After every row comes one of two labels: whether the row has a hidden trait. Each part has its own trait and labels.
In the rows, 128 means zero.
[127 129 128 129 127 125 124 116 128 127 127 129 128 126 128 128 128 128
 135 122 123 126 130 128 128 129 127 133 129 127 126 129 127 130 131 130
 129 128 128 129 136 145 191 182 200 160 137 129 129 129 130 127 129 132
 127 128 129 129 129 128 129 128 128 129]	<43>
[135 129 129 129 128 126 124 117 127 127 125 129 128 126 128 126 129 130
 128 122 124 127 128 128 128 129 127 175 130 128 130 131 127 132 132 125
 123 128 127 128 128 129 131 130 125 128 127 128 129 131 130 125 130 136
 135 149 161 185 164 146 136 130 127 130]	<42>
[130 129 130 129 126 124 122 112 127 126 132 131 128 123 130 142 145 255
 247 219 156 136 128 128 128 129 122 114 131 129 132 130 131 139 135 130
 124 126 128 129 124 130 132 130 124 127 126 129 130 132 135 127 131 136
 129 126 129 131 132 129 128 130 125 133]	<43>
[130 129 130 129 127 125 123 120 131 126 129 129 128 123 128 128 129 130
 136 124 127 128 128 128 127 129 125 154 131 128 128 130 130 136 135 128
 125 127 127 130 126 130 133 130 125 126 127 129 131 132 142 154 180 232
 169 152 134 132 131 126 126 129 125 118]	<42>
[125 133 137 129 124 109 121  94 127 122 132 139 127 107 131 126 138 192
 229 245 220 182 139 128 131 134 116 162 138 131 133 143 131 166 155 130
 109 124 122 137 109 134 144 137 112 126 119 125 133 142 156 115 140 165
 130 122 130 138 144 132 122 132 105 120]	<43>
[128 132 134 143 141 172 121 112 181 157 165 139 128 115 130 125 132 139
 149 112 115 128 127 131 129 131 124 140 135 130 128 137 129 149 146 138
 111 126 124 133 118 132 139 134 120 126 124 127 130 138 145 120 134 150
 129 123 129 135 138 130 125 130 140 119]	<42>
[124 129 128 128 129 126 126 123 128 127 130 130 128 127 128 129 128 125
 130 126 127 130 128 128 129 132 189 122 210 170 237 154 136 136 134 136
 122 127 129 129 127 128 129 128 126 128 128 128 129 194 129 127 129 129
 127 128 128 129 129 129 128 129 131 125]	<43>
[130 124 123 126 131 139 128 156 128 120 123 121 129 140 125 129 123 120
 111 147 142 129 129 128 127 124 130 132 122 127 128 119 125 107 106 120
 141 132 131 123 139 123 117 122 138 130 132 130 125 119 111 142 138 170
 176 186 151 134 123 125 131 126 134 133]	<42>
[128 128 127 128 128 128 127 126 129 128 128 129 128 127 128 128 128 129
 128 130 127 131 128 128 129 128 129 134 132 129 130 128 128 128 125 130
 126 129 128 127 128 128 128 128 129 128 128 127 127 129 128 128 128 129
 129 136 143 172 168 162 156 132 123 151]	<42>
[129 128 128 131 134 161 125 121 181 175 213 143 129 128 128 127 128 127
 127 126 129 129 128 129 127 128 126 123 127 128 125 128 128 128 129 128
 125 129 128 128 128 127 128 128 128 128 129 128 128 127 128 128 128 129
 129 129 128 129 128 129 127 128 119 125]	<42>
[125 129 129 129 128 123 121 137 132 137 197 175 144 175 135 135 130 128
 131 122 124 129 129 128 128 129 130 160 128 127 128 127 128 135 131 135
 127 128 128 130 126 129 130 130 125 127 128 127 129 130 132 126 130 135
 129 128 127 130 130 129 126 129 118 124]	<43>
[131 127 126 127 128 130 126 123 129 129 128 126 128 133 129 128 126 128
 123 132 128 130 129 128 128 127 133 165 127 127 129 124 127 119 121 123
 130 127 128 126 130 126 124 127 132 128 129 128 128 127 123 131 127 124
 130 144 152 176 164 154 145 129 133 136]	<42>
[128 145 135 133 129 128 124 118 127 128 130 128 128 126 128 127 128 130
 131 125 128 127 128 129 129 129 125 153 130 128 125 128 127 131 130 129
 128 130 129 129 127 128 130 130 128 129 127 128 130 130 131 128 129 132
 127 127 128 130 131 136 160 148 130 255]	<42>
[130 128 128 128 128 128 124 114 129 127 130 129 130 162 146 195 149 196
 142 131 131 131 127 128 127 128 129 102 127 127 126 128 128 126 131 132
 132 129 128 128 129 127 129 128 127 129 129 128 128 127 128 129 128 127
 128 129 128 127 129 128 128 128 125 129]	<43>
[130 128 128 128 128 126 123 130 127 127 129 131 132 170 149 192 146 177
 138 129 128 130 129 128 128 129 130 125 129 128 126 129 129 130 124 127
 125 127 127 128 126 128 128 129 127 129 128 127 129 129 126 127 126 129
 127 128 128 128 129 127 128 128 123 125]	<43>
[132 128 128 140 143 180 125 135 184 162 165 132 129 129 128 128 127 127
 127 129 131 127 128 131 127 128 128 101 125 128 128 128 128 128 126 127
 127 127 128 128 130 128 127 128 129 128 129 128 128 125 126 129 127 125
 127 128 127 128 128 128 129 128 130 122]	<42>
[126 127 128 127 130 129 125 123 129 128 129 127 128 131 130 145 144 255
 234 224 163 138 128 128 127 128 129  87 127 127 127 127 127 124 125 126
 129 126 129 127 129 127 127 127 126 129 129 128 127 127 124 129 128 127
 128 128 127 127 126 128 127 128 133 132]	<43>
[127 128 128 128 128 125 124 138 128 127 130 128 128 127 128 128 128 129
 130 126 125 127 127 128 128 128 129 135 128 129 130 130 129 131 129 126
 128 126 127 128 127 129 128 130 136 155 175 178 172 128 170 143 132 132
 129 129 128 130 128 128 128 128 125 128]	<43>
[129 127 127 127 128 131 126 140 128 129 128 127 129 129 128 128 127 126
 125 129 128 130 128 128 127 128 128 180 127 127 126 125 128 131 165 127
 251 209 180 147 145 130 126 127 130 128 130 130 128 127 126 129 127 126
 126 129 128 128 126 127 128 127 114 128]	<43>
[124 129 128 129 128 129 124 123 126 126 131 129 128 131 128 129 129 128
 127 129 125 127 129 128 128 129 127 101 126 128 127 128 128 128 127 121
 126 127 127 128 127 128 129 130 128 127 127 128 129 127 130 127 128 128
 131 136 146 172 166 161 152 131 124 138]	<42>
[129 128 129 128 128 127 123 125 127 129 126 129 129 128 128 128 128 131
 131 122 129 125 128 128 128 128 128 132 128 128 131 128 128 127 135 122
 127 128 128 129 125 129 130 130 128 132 139 153 170 128 199 175 150 142
 131 129 128 129 130 129 127 128 125 128]	<43>
[136 127 127 128 129 140 121 141 146 164 250 170 137 148 129 131 127 132
 120 134 132 127 128 129 128 126 127  93 127 128 129 124 125 121 126 130
 130 129 129 126 132 127 124 127 131 127 130 129 127 126 124 130 126 122
 128 130 127 125 126 127 131 127 123 129]	<42>
[128 134 143 193 154 162 126 141 139 131 131 127 128 130 128 128 127 124
 125 132 130 131 129 144 129 128 129 121 125 128 128 127 128 124 127 133
 130 128 129 128 130 127 126 128 130 127 130 129 128 126 125 130 129 125
 128 129 128 127 126 128 128 128 129 154]	<42>
[123 128 127 129 130 144 125 134 164 174 247 158 132 135 128 129 128 129
 125 131 131 130 129 128 127 128 126 142 126 128 125 128 128 128 128 124
 128 128 128 128 129 127 128 128 129 128 128 128 127 127 128 128 128 124
 128 128 129 129 128 128 128 128 129 123]	<42>
[125 128 128 128 128 127 125 131 126 127 129 128 128 128 128 127 129 132
 127 130 128 129 128 128 128 128 129 175 130 129 135 141 167 218 255 126
 255 156 132 129 127 128 130 129 130 128 128 129 129 130 128 128 128 127
 129 127 128 129 128 128 127 128 135 128]	<43>
[122 127 128 129 128 128 124 137 128 129 123 128 128 128 128 129 127 126
 126 129 130 126 128 128 128 128 127 150 127 134 184 178 201 206 199 127
 160 131 128 127 130 128 128 127 127 128 129 128 129 128 126 128 128 126
 127 129 128 127 126 127 128 128 128 125]	<43>
[128 128 130 134 140 173 124 116 189 165 180 136 128 127 129 125 129 133
 134 128 124 128 128 130 127 129 128  80 128 128 125 130 128 133 130 132
 122 128 127 129 127 129 131 129 128 126 126 127 129 129 129 127 131 131
 128 130 129 129 131 129 128 128 143 126]	<42>
[129 126 125 128 129 133 133 139 127 130 127 125 128 134 127 130 127 165
 193 255 254 185 141 128 131 126 133 110 124 127 126 125 126 117 119 134
 139 129 129 125 133 126 123 124 132 128 131 128 127 123 119 132 124 115
 127 129 127 125 123 126 131 127 121 126]	<43>
[124 128 128 129 128 128 122 128 134 144 216 179 142 163 132 131 128 123
 131 125 126 130 127 128 128 129 129 123 129 128 130 129 128 130 127 129
 125 128 126 130 127 128 128 129 126 130 129 127 128 129 131 129 131 128
 128 127 128 130 129 128 130 129 132 132]	<43>
[129 129 129 129 128 127 124 114 128 127 128 128 128 128 128 128 128 134
 122 129 127 130 127 128 128 128 140 190 157 156 255 186 166 151 136 134
 128 128 128 128 126 129 128 128 130 128 128 128 127 152 129 128 128 130
 128 127 129 128 129 126 128 128 117 126]	<43>
[127 128 128 128 128 128 126 123 127 129 128 128 128 127 129 129 128 125
 128 132 127 129 129 128 128 128 130 143 128 128 128 127 128 126 125 131
 138 144 154 152 178 155 152 135 130 127 129 127 127 128 127 129 128 124
 128 128 128 128 127 128 130 128 135 130]	<43>
[128 129 131 149 148 185 124 129 177 152 152 131 128 128 128 128 128 128
 128 127 125 128 127 133 128 129 124 133 128 128 127 129 128 129 135 124
 126 127 127 129 127 129 130 128 128 128 126 130 128 128 133 127 129 130
 128 127 129 128 129 128 128 128 116 126]	<42>
[129 139 134 130 126 120 120 112 127 127 131 132 127 118 130 128 131 138
 141 116 119 127 129 128 127 130 125 148 135 130 131 135 131 143 141 130
 120 125 125 131 120 131 136 131 124 128 125 127 130 137 141 123 134 143
 128 125 129 136 143 150 177 151 135 255]	<42>
[121 130 134 163 152 181 123 129 167 142 138 131 128 124 129 128 129 132
 132 120 121 126 127 137 128 129 127 128 128 128 128 132 129 133 133 132
 124 129 128 129 125 129 130 130 124 127 127 128 129 130 134 127 130 133
 128 127 130 130 132 129 127 129 120 131]	<42>
[129 129 129 137 138 173 125 114 186 167 181 136 128 126 128 127 129 132
 133 124 126 128 128 130 129 129 129 126 129 128 128 129 128 132 130 130
 122 129 127 128 126 129 129 129 127 127 128 128 129 130 133 128 129 132
 128 128 129 130 130 128 127 128 122 129]	<42>
[130 128 129 139 141 174 124 121 183 165 173 134 128 128 129 128 127 127
 128 127 130 126 128 130 129 128 129  87 129 127 127 130 129 127 129 128
 135 128 129 128 128 128 129 129 128 127 128 128 129 128 130 128 128 126
 127 128 129 126 128 128 128 128 121 126]	<42>
[131 129 128 129 128 130 124 135 140 156 245 176 139 147 130 129 129 132
 129 126 127 126 127 128 128 129 127 126 126 128 128 129 128 131 128 127
 131 128 126 129 127 128 129 129 127 127 129 127 128 128 130 128 129 132
 129 128 127 129 130 128 128 129 123 124]	<42>
[126 128 128 130 128 129 187 123 129 126 129 130 128 128 128 128 128 126
 128 133 138 155 162 128 167 155 206  65 149 131 130 128 128 127 127 135
 133 129 128 128 129 128 126 128 129 127 130 128 127 146 128 129 127 127
 127 132 127 128 127 127 127 128 121 126]	<43>
[122 128 129 128 127 125 124 125 128 127 132 129 128 125 129 128 129 130
 131 124 124 129 128 128 128 129 126 154 129 129 128 131 127 132 138 128
 159 163 170 158 165 143 140 132 126 125 127 128 128 130 134 125 131 133
 128 128 129 129 130 128 129 129 116 121]	<43>
[125 129 129 128 127 129 126 133 127 128 126 128 128 127 128 128 129 132
 130 128 128 131 128 128 128 129 127 160 128 128 127 128 127 130 137 105
 128 130 126 129 127 128 130 127 126 128 127 128 130 130 131 130 141 183
 175 184 158 145 132 129 127 128 128 131]	<42>
[127 128 128 129 128 128 123 127 130 127 129 129 128 127 128 127 128 127
 129 121 126 128 128 128 128 128 130 142 127 128 130 128 128 128 127 129
 128 128 127 128 128 127 129 128 127 129 131 134 147 127 182 191 180 174
 137 129 127 128 129 128 128 128 118 128]	<43>
[136 128 128 127 127 127 161 138 127 126 128 129 128 128 129 129 129 135
 141 167 207 221 177 128 150 136 134 152 131 128 126 129 128 133 130 128
 128 128 126 129 126 129 131 129 126 128 128 128 128 131 132 125 129 131
 128 127 129 130 130 128 128 128 123 121]	<43>
[132 126 127 127 128 131 170 142 128 130 127 126 128 132 127 130 127 124
 125 135 133 136 145 128 156 155 252 168 178 135 132 125 126 122 123 128
 126 129 129 128 131 127 125 127 128 127 130 128 127 166 121 131 126 122
 129 128 127 126 125 127 128 127 132 132]	<43>
[128 129 129 128 127 126 176 114 128 127 129 129 128 124 128 127 129 129
 135 149 176 210 181 128 161 141 147 131 134 128 130 129 128 134 135 125
 130 127 127 129 126 129 130 129 125 128 127 128 128 133 132 127 129 133
 127 128 128 130 129 128 127 128 126 120]	<43>
[128 129 129 128 127 125 126 110 129 127 126 129 128 126 128 128 129 133
 131 122 125 127 128 128 128 129 125 124 130 129 131 129 128 130 134 129
 122 129 127 129 126 129 131 130 127 130 138 151 169 131 203 177 152 147
 129 127 128 128 131 129 128 128 123 127]	<43>
[127 127 128 129 130 129 125 138 128 128 127 128 128 128 128 128 128 126
 128 130 127 128 127 128 128 128 128 143 128 129 127 128 129 128 122 121
 135 129 127 128 128 127 128 132 150 178 190 178 159 127 147 134 129 127
 129 128 129 128 128 128 127 127 150 134]	<43>
